Below is a small trained network, with its code and all its weights. Each question gives an input and a class and asks what happens when units are switched off, that is, made to give their printed mean instead of their output.

import numpy as np


def w(rows, s, z=0):
    codes = np.array(rows[::2]) - 128.0
    scale = np.full(codes.shape[1], s)
    scale[-1] = z or s
    return codes * scale


def f(y):
    return np.maximum(y, 0)


def log_softmax(a):
    a = a - a.max(-1, keepdims=True)
    return a - np.log(np.exp(a).sum(-1, keepdims=True))


def net(x, mask):
    res = np.array(x, float).reshape(1, 3) / 4 @ E
    y = f(res @ A[0][:, :-1].T + A[0][:, -1])
    res = res + np.where(mask, y, B[0][:, -1]) @ B[0][:, :-1]
    return log_softmax(res[-1] @ U[:, :-1].T + U[:, -1])


A, B = {}, {}
E = w([
[148,49,54,99,159,53,161,136,113,99,164],'x0',
[155,55,163,139,7,90,93,117,29,106,86],'x1',
[163,25,170,117,140,75,101,163,138,174,11],'x2',
],0.017)
A[0] = w([
[89,130,85,132,174,139,174,69,150,105,136,151],'neuron 0',
[162,130,126,121,247,128,160,131,232,194,63,149],'neuron 1',
[128,89,143,95,202,168,139,218,234,191,87,88],'neuron 2',
[126,179,80,111,177,155,155,137,177,84,255,136],'neuron 3',
[74,165,178,208,79,177,143,84,97,33,174,155],'neuron 4',
[94,183,174,175,122,221,42,115,117,174,110,83],'neuron 5',
[130,175,58,122,189,114,202,97,203,106,214,187],'neuron 6',
[122,132,196,172,129,159,74,111,187,190,50,255],'neuron 7',
[106,142,122,63,248,52,233,129,140,125,175,54],'neuron 8',
[110,197,75,143,126,201,158,29,116,39,144,44],'neuron 9',
],0.0095,0.005)
B[0] = w([
[47,110,84,116,80,161,115,143,146,137,118,183],'neuron 0',
[96,152,161,103,132,160,28,124,201,55,108,243],'neuron 1',
[132,145,148,138,189,96,56,135,153,57,113,223],'neuron 2',
[109,102,1,123,181,178,136,152,165,237,119,246],'neuron 3',
[171,196,110,150,192,3,225,81,73,174,160,214],'neuron 4',
[93,170,164,161,80,84,163,97,135,147,183,223],'neuron 5',
[69,141,49,128,89,228,142,214,156,196,58,252],'neuron 6',
[137,211,185,182,65,90,60,139,118,94,112,236],'neuron 7',
[97,12,157,159,66,202,169,211,230,112,123,214],'neuron 8',
[144,130,91,53,175,120,153,114,144,146,182,210],'neuron 9',
],0.0087,0.021)
U = w([
[114,224,222,187,20,100,147,87,105,124,111,145],'0',
[94,221,74,109,178,151,190,110,152,197,163,103],'1',
[121,164,188,119,165,112,24,142,200,44,82,197],'2',
[231,2,116,86,35,38,94,105,18,55,43,253],'3',
[179,154,120,110,166,80,196,26,73,108,186,88],'4',
[77,81,84,108,143,219,140,215,195,133,111,113],'5',
[110,205,177,137,137,117,152,72,152,183,185,1],'6',
[153,143,162,110,106,184,152,81,150,98,167,52],'7',
],0.0093,0.0054)

Each question gives the input, the list of numbers given to net, and the class t.
The units are the neurons (one row each of A and B). Each row of codes is followed by its name. A weight is (code - 128) times the scale printed after its matrix; where a second scale follows, it is the last column's (A, B and U).
mask holds one flag per neuron, in row order. A switched-off neuron (its flag False) gives its mean, the last column of its row in B, instead of its output. The means were averaged over made-up inputs and are rounded, as every weight is.
A unit's drop is (log p(t) with every unit on - log p(t) with that unit switched off) / (log p(t) with every unit on - log p(t) with every unit switched off).
The circuit of an input: a set's keep is (log p(t) with only the set's units on - log p(t) with every unit switched off) / (log p(t) with every unit on - log p(t) with every unit switched off). Starting from all 10 units, units are removed one at a time, each time the one whose removal leaves the highest keep (on an exact tie, the one counted first), for as long as the keep stays at least 0.8.
circuit, biggest first: the units of the circuit, biggest drop first
k most important neurons: the k neurons with the biggest drops, biggest first
drop of u: that unit's drop, to one decimal
input [-6,1,-3], class 0: circuit, biggest first : neuron 3
input [-7,4,-8], class 4: circuit, biggest first : neuron 4; neuron 6
input [7,2,-7], class 5: 2 most important neurons : neuron 8; neuron 6
input [-3,2,-4], class 4: circuit, biggest first : neuron 6; neuron 4; neuron 8
input [-2,-5,-5], class 5: 3 most important neurons : neuron 6; neuron 8; neuron 0
input [-2,5,-2], class 0: 2 most important neurons : neuron 3; neuron 9
input [4,-8,8], class 2: 2 most important neurons : neuron 2; neuron 1
input [4,2,-5], class 1: 2 most important neurons : neuron 4; neuron 1
input [8,-3,7], class 2: 4 most important neurons : neuron 2; neuron 1; neuron 3; neuron 6
input [6,0,6], class 2: 2 most important neurons : neuron 6; neuron 3
input [-3,-7,-7], class 5: 2 most important neurons : neuron 6; neuron 8
input [1,3,8], class 3: 2 most important neurons : neuron 1; neuron 6
input [-7,-3,4], class 2: drop of neuron 1 : 0.1
input [-5,3,8], class 0: circuit, biggest first : neuron 7
input [3,6,-4], class 4: drop of neuron 4 : 0.1
input [-4,7,-5], class 4: drop of neuron 4 : 0.2
input [2,4,-4], class 4: drop of neuron 6 : 0.2
